(in the rows, 128 means zero)
Each row of numbers belongs to one of the nodes below and depends on some of the facts about them. Some rows are named. Which node is each other row?

There are 3 kinds of fact about the nodes: δ, φ, α.
δ: belongs to class; φ: uses; α: refers to
(ploba, δ, 969); (kivi, δ, 969); (brupes, δ, 120); (gagrak, δ, 969); (poten, δ, 120); (fedrar, δ, 969); (patuplu, δ, 476)
(ziplis, δ, 969); (tarur, δ, 476); (romo, δ, 120); (pagra, δ, 120); (taklam, δ, 969); (skeflo, δ, 969); (toves, δ, 476)
(pupek, δ, 969); (gipok, δ, 969); (fuskor, δ, 969); (kidemo, δ, 476); (gostor, δ, 476); (brobem, δ, 969); (vikoplo, δ, 969)
(gruflam, δ, 120); (breli, δ, 120); (plurigren, δ, 476); (gudor, δ, 969); (niklis, δ, 120); (duzir, δ, 969); (tuflum, δ, 969)
(vabril, δ, 120); (bepom, δ, 120); (pizu, δ, 969); (situr, δ, 476); (gebugus, δ, 120); (stoflon, δ, 476); (labar, δ, 120)
(tafil, δ, 476); (trodir, δ, 476); (gode, δ, 969); (botasta, δ, 969); (kivek, δ, 969); (brastami, δ, 969); (kudi, δ, 969)
(trebugu, δ, 476); (sakluplom, δ, 120); (deza, δ, 969); (brupos, δ, 476); (vuplir, δ, 120); (sitrok, δ, 120); (debe, δ, 120)
(bokan, δ, 120); (brogrun, δ, 476); (bopadem, δ, 120); (bipiflu, δ, 969); (netruk, δ, 476); (negi, δ, 120); (dragas, δ, 120)
(livus, δ, 969); (zapla, δ, 120); (brabo, δ, 120); (pifleplok, δ, 969); (tuplekis, δ, 969); (zorogros, δ, 969); (madem, δ, 969)
(trufe, δ, 969); (skedim, δ, 969); (tepler, δ, 969); (pleda, δ, 969); (pestabu, δ, 969); (turakes, δ, 969); (pubrol, δ, 120)
(briba, δ, 120); (boklak, δ, 120); (rituk, δ, 120); (sizur, δ, 969); (plima, δ, 476); (graklon, δ, 969); (vekur, δ, 120)
(klore, δ, 476); (keklek, δ, 969); (brune, δ, 476); (luzun, δ, 120); (zaski, δ, 969); (fetrir, δ, 476); (plaflen, δ, 969)
(fistalos, δ, 476); (stuver, δ, 969); (takel, δ, 120); (skubrar, δ, 476); (fofus, δ, 120); (tugrir, δ, 969); (sador, δ, 120)
(droflu, δ, 120); (daki, δ, 120); (dramik, δ, 969); (famo, δ, 120); (merum, δ, 969); (foflinek, δ, 476); (zitrim, δ, 476)
(plutra, δ, 476); (dese, δ, 120); (zunos, δ, 120); (rokas, δ, 120); (druten, δ, 476); (stuskir, δ, 120); (ristor, δ, 476)
(stibom, δ, 120); (pokle, δ, 120); (vazo, δ, 969); (platran, δ, 120); (duske, δ, 969); (nesken, δ, 969); (kefis, δ, 969)
(bufar, δ, 120); (nuplo, δ, 476); (brugroflak, δ, 120); (brida, δ, 476); (lema, δ, 476); (guflon, δ, 476); (branisi, δ, 120)
(rili, δ, 969); (ladopam, δ, 969); (vubak, δ, 476); (vamem, δ, 120); (flibor, δ, 969); (saske, δ, 969); (flozu, δ, 969)
(sezel, δ, 120); (nirigre, δ, 969); (stura, δ, 969); (drudro, δ, 969); (klati, δ, 969); (grafer, δ, 120); (skizaskam, δ, 969)
(vepu, δ, 476); (skipoplik, δ, 476); (pliro, δ, 969); (vigrola, δ, 120); (fupek, δ, 120); (stastun, δ, 476); (stilis, δ, 969)
(stadodrar, δ, 969); (buzu, δ, 969); (zokle, δ, 476); (stugro, δ, 476); (ginalo, δ, 476); (tufezo, δ, 476); (rebo, δ, 476)
(faklem, δ, 476); (flime, δ, 476); (tresa, δ, 969); (defla, δ, 476); (rubron, δ, 969); (trofu, δ, 969); (klorul, δ, 969)
(moska, δ, 969); (figam, δ, 476); (grides, δ, 969); (dridak, δ, 969); (brudram, δ, 969); (zukedra, δ, 120); (rubrel, δ, 476)
(kodes, δ, 120); (skiruk, δ, 969); (brifli, δ, 969); (koplan, δ, 476); (drodraflu, δ, 969); (gaplik, δ, 120); (skiflon, δ, 969)
(flodim, δ, 120); (stuber, δ, 120); (liploske, δ, 476); (greru, δ, 969); (vuflar, δ, 476); (nire, δ, 476); (nedrak, δ, 969)
(zago, δ, 120); (logrer, δ, 120); (labribel, δ, 969); (zani, δ, 969); (gruvek, δ, 476); (ketatuk, δ, 120); (lupabrek, δ, 476)
(busku, δ, 969); (pobuk, δ, 120); (skogrir, δ, 476); (suzel, δ, 120); (boto, δ, 969); (taklam, φ, takel); (pupek, φ, rubrel)
(pupek, φ, sakluplom); (gipok, φ, nedrak); (vikoplo, φ, keklek); (vikoplo, φ, stura); (vikoplo, φ, kodes); (vikoplo, φ, zaski); (niklis, φ, skeflo)
(niklis, φ, breli); (niklis, φ, stoflon); (bepom, φ, branisi); (bepom, φ, brastami); (bepom, φ, stuber); (labar, φ, vuflar); (labar, φ, takel)
(labar, φ, rokas); (trodir, φ, grafer); (trodir, φ, ziplis); (trodir, φ, plurigren); (trodir, φ, figam); (trodir, φ, sitrok); (deza, φ, vabril)
(deza, φ, situr); (debe, φ, flodim); (debe, φ, kivek); (debe, φ, brobem); (brogrun, φ, faklem); (bopadem, φ, drodraflu); (brabo, φ, breli)
(brabo, φ, faklem); (brabo, φ, ziplis); (brabo, φ, ginalo); (brabo, φ, brida); (brabo, φ, pizu); (brabo, φ, patuplu); (brabo, φ, ploba)
(tuplekis, φ, vabril); (madem, φ, labribel); (madem, φ, nirigre); (trufe, φ, sador); (trufe, φ, flozu); (tepler, φ, tresa); (tepler, φ, skubrar)
(tepler, φ, gaplik); (tepler, φ, stuber); (tepler, φ, klati); (pubrol, φ, plutra); (pubrol, φ, ristor); (pubrol, φ, fofus); (rituk, φ, stilis)
(rituk, φ, dramik); (rituk, φ, tuflum); (luzun, φ, zago); (stuver, φ, fedrar); (stuver, φ, fupek); (famo, φ, keklek); (famo, φ, koplan)
(famo, φ, vuplir); (foflinek, φ, briba); (foflinek, φ, brudram); (foflinek, φ, figam); (foflinek, φ, druten); (zitrim, φ, drodraflu); (zitrim, φ, netruk)
(zitrim, φ, lupabrek); (stibom, φ, klore); (stibom, φ, vuplir); (stibom, φ, druten); (nesken, φ, poten); (nesken, φ, vazo); (nesken, φ, gode)
(nuplo, φ, skubrar); (rili, φ, ketatuk); (rili, φ, duzir); (ladopam, φ, vamem); (ladopam, φ, fupek); (ladopam, φ, gode); (drudro, φ, negi)
(drudro, φ, ketatuk); (drudro, φ, flibor); (drudro, φ, gudor); (skizaskam, φ, gostor); (skizaskam, φ, gudor); (skizaskam, φ, druten); (vigrola, φ, nirigre)
(vigrola, φ, lupabrek); (stadodrar, φ, rubron); (stadodrar, φ, stuber); (buzu, φ, fistalos); (buzu, φ, brida); (zokle, φ, gruflam); (zokle, φ, tugrir)
(zokle, φ, skedim); (flime, φ, faklem); (klorul, φ, plurigren); (klorul, φ, skipoplik); (moska, φ, koplan); (moska, φ, gebugus); (moska, φ, defla)
(moska, φ, bokan); (moska, φ, pestabu); (moska, φ, brobem); (dridak, φ, gagrak); (dridak, φ, fupek); (dridak, φ, boto); (skiruk, φ, grafer)
(skiruk, φ, duske); (skiruk, φ, brastami); (skiruk, φ, platran); (skiruk, φ, fofus); (skiruk, φ, bokan); (brifli, φ, gagrak); (brifli, φ, droflu)
(brifli, φ, daki); (liploske, φ, trebugu); (liploske, φ, klore); (liploske, φ, nire); (greru, φ, pleda); (greru, φ, busku); (zani, φ, skeflo)
(zani, φ, sezel); (suzel, φ, drodraflu); (poten, α, gode); (pagra, α, pobuk); (taklam, α, vekur); (skeflo, α, pubrol); (toves, α, lema)
(gipok, α, dridak); (kidemo, α, buzu); (gostor, α, busku); (vikoplo, α, gode); (gruflam, α, dramik); (plurigren, α, trofu); (gudor, α, trodir)
(niklis, α, pifleplok); (duzir, α, negi); (tuflum, α, merum); (stoflon, α, zani); (tafil, α, ginalo); (gode, α, rebo); (botasta, α, pifleplok)
(kivek, α, zago); (brastami, α, gebugus); (kudi, α, zago); (brupos, α, ginalo); (sitrok, α, brupes); (debe, α, pokle); (brogrun, α, vuflar)
(bipiflu, α, pobuk); (dragas, α, skiflon); (zapla, α, dramik); (brabo, α, romo); (tuplekis, α, fupek); (zorogros, α, netruk); (trufe, α, klorul)
(tepler, α, busku); (pleda, α, rebo); (pestabu, α, toves); (turakes, α, bipiflu); (boklak, α, flibor); (sizur, α, fedrar); (plima, α, trodir)
(graklon, α, netruk); (keklek, α, bufar); (fetrir, α, busku); (plaflen, α, grides); (fofus, α, madem); (tugrir, α, gode); (sador, α, zunos)
(droflu, α, pleda); (famo, α, taklam); (zitrim, α, zunos); (stuskir, α, pobuk); (stibom, α, pifleplok); (vazo, α, flibor); (platran, α, pifleplok)
(duske, α, vuflar); (nesken, α, stastun); (kefis, α, fupek); (brugroflak, α, pifleplok); (brida, α, busku); (guflon, α, ziplis); (branisi, α, pleda)
(vubak, α, bipiflu); (saske, α, buzu); (flozu, α, stura); (grafer, α, grides); (skipoplik, α, brupes); (pliro, α, skedim); (vigrola, α, dridak)
(fupek, α, trofu); (stugro, α, busku); (tufezo, α, pifleplok); (flime, α, kivek); (rubron, α, busku); (klorul, α, vamem); (zukedra, α, madem)
(rubrel, α, madem); (kodes, α, dridak); (skiruk, α, brobem); (brifli, α, stastun); (koplan, α, fuskor); (flodim, α, grides); (liploske, α, netruk)
(vuflar, α, vekur); (nire, α, pifleplok); (zago, α, pokle); (logrer, α, tarur); (gruvek, α, dramik); (ketatuk, α, botasta); (lupabrek, α, merum)
(skogrir, α, botasta); (suzel, α, trodir); (boto, α, netruk)

Known rows:
keklek: [ 98 114 135 165 137 141 183 146 121 103 125 129 143 128 100 130 128 116
 132 142 111 120 107 159 123 135 148 126 118]
ziplis: [ 89 119 137 161 144 150 151 137 119 101 119 134 124 113 133 149 109 114
 140 149 122 146 142 133 106 148 152 124 109]
druten: [179  96  94 156  94 112 142 137  96 112 102 141 101 136 101 130 103 109
 107 113 107 128  82 167 140 125 139 119 128]
flibor: [108 137 133 155 122 145 169 137 105  88 111 137 132 112 132 119 122 106
 139 179 127 145 135 150 120 130 152 132 112]
dridak: [ 99 142 135 129 101 130 146 135  87  85 116 135 129 107 149 113 133 115
 134 170 135 146 185 136 136 120 133 131 112]
kodes: [113 119 141 134 156 161 158 149 139 134 116 116 147 127 112 129 133 121
 134 139 147 114 125 174 116 156 140 121 141]
patuplu: [167  83  80 147 124 108 105 128 104 130 105 139  87 129 104 154  97 128
 120 112  91 132 134 118 124 129 127 117 137]
briba: [115 122 143 132 160 160 160 143 135 129 107 120 135 120 120 133 124 119
 130 151 147 124 138 173 111 169 153 122 140]
breli: [114 118 132 132 167 181 114 135 148 147 115 110 121 116 140 157 120 120
 154 129 149 124 157 136 106 172 144 117 134]
zani: [ 89 124 134 138 118 142 152 138 114  94 118 136 121 107 134 134 122 122
 126 151 128 140 188 132 124 137 144 125 107]
skeflo: [ 85 101 122 158 147 142 150 136 135 110 128 131 138 118 116 149 115 124
 135 117 112 119 132 130 116 145 150 125 112]
faklem: [167  83  79 149 129 108  90 126 102 131 107 139  90 130 110 157  96 125
 121 109  89 133 120 119 123 130 130 119 140]
flime: [182  93  79 137  81 133  79 138 107 116 113 121  77 131 101 159 111 123
 104  88 133 114 157 114 147 133 141 109 119]
gode: [108 129 133 161 121 127 171 124 133  98 106 145 147 137 151 139 124 118
 178 163 133 128 163 167 126 132 117 132 101]
pestabu: [ 97 124 137 167 128 137 143 148 126  95 124 123 136 132  99 139 131 119
 130 138 132 127 116 158 135 143 148 118 119]
dese: [101 118 145 117 148 154 161 141 127 134 116 127 142 115 135 122 130 123
 137 134 128 118 145 161 114 148 129 128 139]
daki: [124 133 128 123 145 169 109 135 140 144 118 107 134 121 146 138 137 117
 156 144 152 117 143 145 121 142 131 121 137]
debe: [103 111 144 120 157 152 172 155 119 128 116 125 128 122 101 116 138 138
 130 161 114 114 168 171 112 145 123 123 153]
rubrel: [181  95  83 143  79 104  90 135 102 117 117 127 106 141 107 143 113 119
 102  85 124 115 107 141 153 121 129 116 129]
bopadem: [102 118 145 106 144 150 170 146 125 129 115 128 143 115 137 118 134 125
 129 136 131 116 164 160 117 144 127 127 138]
livus: [ 98 123 130 145 116 140 145 141 121  96 125 129 132 118 127 131 129 119
 134 143 124 128 146 133 132 127 139 127 111]

Name these rows:
No name comes twice in this set of rows, the named rows included.
[193 119 107 145  59  98 128 127 101  95  91 152  99 145 141 141 107 114
 144 128 134 135 160 185 148 124  99 120 108] => rebo
[ 66 112 136 134 117 143  98 160  71  91 148 108 128 111  96 117 141 129
  88 103 120 119 144 118 140 126 150 117 135] => tepler
[177  99  90 123  51 111  98 144 103 104 122 130  98 132 113 132 118 122
  89  85 134 113 142 133 163 115 121 116 117] => zitrim
[116 123 133 159  95 137 197 149 136  79 111 135 131 140  96 131 137 130
 134 168 152 110 202 183 138 146 136 117  94] => vikoplo
[ 97 124 139 148 121 129 168 152  98  89 113 137 117 120  90 117 137 132
 128 184 108 133 176 152 125 125 136 122 129] => moska
[ 74 133 133 141 135 148 107 138  47  84 127 121 129  95 150 107 121 104
 122 155 114 165 122 112 119 119 159 130 135] => busku
[179  94  88 136  86 104 144 143  81 104  97 144  81 128  85 125 113 129
  98 147 100 130 149 145 139 121 130 119 137] => foflinek
[ 61 104 133 149 137 150 101 154  78 101 150 112 141 114 102 126 128 123
 112  96  96 124  92 124 124 124 145 121 137] => rubron
[ 94 121 134 149 110 136 149 143 115  88 115 126 123 117 110 130 123 123
 121 149 139 131 177 137 130 149 152 119 113] => klorul
[100 142 130 141 111 123 146 132  97  82 107 129 128 110 144 117 133 116
 130 180 147 150 186 142 140 133 143 126 115] => madem
[163 110 115 131  56 108 123 139  68  88  97 148  72 118 118 129 103 115
  96 129 127 151 169 158 147 133 132 115 120] => trodir
[106 112 154 120 133 160 203 158 117 116 115 129 133 118 103 109 136 127
 113 146 132 109 155 191 118 149 133 122 138] => famo
[175  85  85 140  82 123  91 137 123 117 119 128  97 133 118 159  99 118
  99  69 127 117 121 129 144 135 134 113 117] => stoflon

The same nodes again, as new rows of numbers:
Some nodes and their rows:
saske: [ 94 105 119 126 110 121 165  98 120 117 129 119 138 135  90 182 149 173
 142 145 153 111 118 152 147 148 104 116]
patuplu: [152 116 112 151 122  77 117 107 149 153 148  87 112 114 164 116 118 135
 113  89 130 152 109 111 116 209 134 107]
stoflon: [155 133 117 141 106  79 139 109 159 136 129 121 124 100 144 126 119 151
 149  98 115 142  83 105 133 186 130 118]
flibor: [ 93  95 101 144 128  95 157  91 108 125 152  84 121 136 102 186 161 124
 117 136 162 120 132 169 137 185  90 100]
zani: [ 86  70 119 129 119 120 151 104 119 144 149  76 135 144 116 175 141 175
  94 137 162 136 146 142 127 163 111 111]
rubrel: [140 133 124 136 112  74 138 109 139 125 124 144 128 112 137 142 127 122
 158  90 109 134  61 110 130 175 126 110]
duske: [107 128 123 131 123 147 135  81 137 106 111 120 124 162  97 168 141 160
 139 152 173  85 133 165 161 149 112 118]
brastami: [111 132 126 130 127 150 123  82 127 102 114 125 123 170  98 153 144 161
 139 154 175  83 129 173 155 153 117 117]
klati: [ 96 103 135 128 137 137 108  90  92 121 141 108 125 180 110 144 153 148
 108 135 175 103 136 176 122 167 121 102]
busku: [ 96 126 109 133 160  78  92  90 102 122 141 120 142 145 101 149 177 173
  96 162 170 172 151 129 128 175  78  86]
skiflon: [ 86  88 115 132 128 116 143  97  99 129 149  93 130 150 104 174 153 147
 108 132 164 123 134 156 123 170 105 103]
ginalo: [153 117 112 150 122  78 117 107 149 153 147  87 113 114 164 117 117 135
 113  88 129 151 111 110 117 210 134 108]
stilis: [ 95  97 115 136 129 112 139  94  89 126 156  96 128 146 103 165 159 148
 114 132 162 118 134 166 121 175 106 101]
labar: [105  65 158 175 115  69 148 191 105 149 113 107 141 125 108 126 126  95
  91  99 140 156 146 141 122  87 100  99]
pizu: [113 100 106 143 121 125 141  93 119 142 157  63 122 133 116 152 144 183
 105 142 172 125 168 161 132 187 111 112]
klorul: [ 91  93 119 126 107 133 166  98 152 123 115 102 136 142 103 189 134 178
 127 153 160 113 129 140 161 140 106 124]
netruk: [141  48 120 170 142  58 163 100  92 119 125 140 134 112 160  87 139 109
 114 108 110 147  44 130 107 252 139 112]
tepler: [ 77 108 148 107 143 114  92  97 143 114  97 156 160 175 104 159 155 201
 102 178 168 156 127 110 152 117  96 108]
brifli: [ 74  98  98 126 111 147 172 109 112 118 120 120 145 138  80 200 129 180
 131 134 150 121 116 112 131 128 104 112]
fedrar: [ 89 114  81 144 136 142 141  99  75 122 149  97 125 144  86 175 140 153
 114 120 164 120 140 139 107 172 106  94]
duzir: [ 99 113 105 134 112 104 174  93 123 111 134 112 131 122  87 189 157 154
 148 147 153 112 117 163 155 162  92 113]

Rows to name:
No name comes twice in this set of rows, the named rows included.
[151 134 144 190 114 102 138 166 141 123  84 120 122 121  97 108 120 110
 135 122 155 110 163 165 166  95 102 114] => grafer
[118 122 110 135 106 124 162  93 124 124 141  99 131 117  94 160 147 199
 146 150 159 112 142 159 152 168 106 120] => skeflo
[122 116 110 195 129 101 139 186  72 137 117 110 128 112  81 116 118  99
 110  86 146 142 162 135 104 104  98  86] => vamem
[ 98  89 143 189  96  34 176 199 185  87 109 111 113  98  69 124 122  75
 118 140 159 134 112 121 131  56  90 134] => stibom
[135 117 142 195 139  93 110 166 115 127  97 108 112 152 107 100 126  66
 102 109 167 119 166 176 138 110 103  95] => bokan
[ 73  67 111 135 123  98 161 101 119 131 144  85 131 147 108 199 152 131
 101 136 159 134 126 148 132 164  95 104] => rili
[127 136 113 185 101 107 161 197 104 129  98 133 138 112  68 113 117 122
 147 103 132 147 133 150 134  89  97  98] => droflu
[119  98 146 130 132  88  94 111 132 138 126 129 125 164 161 123 120 102
 105  83 129 142  71 108 104 174 144 102] => nuplo
[105 121  97 142 114  99 181  86 132 108 132 106 124 119  88 199 159 140
 155 150 155 104 121 167 166 169  84 114] => gudor
[109  74 160 178 125  95 124 184 123 143  94 106 130 154 115 118 116  86
  82 106 156 139 157 146 132  84 108 101] => pubrol
[ 82  88 126 120 105 121 170 104 126 120 125 119 144 137  95 192 144 175
 135 145 150 118 112 140 147 137 105 118] => trufe
[ 66  84  89 134 129 150 152 109  87 131 138  96 137 151  90 200 127 157
 100 116 158 130 134 112 106 145 107  98] => dridak
[ 99  95 128 131 125  96 139  95  83 128 164 100 131 141 106 158 170 148
 121 133 158 119 129 180 121 183 106 100] => nirigre
[ 78  88 134 120 118 151 140  95 161 115  95 116 135 181 109 186 127 163
 113 157 171 104 121 139 161 121 116 124] => skiruk
[ 95  90 127 129 124 102 141  97  87 130 160  99 131 143 107 162 166 148
 117 132 159 120 128 174 122 179 105 102] => labribel

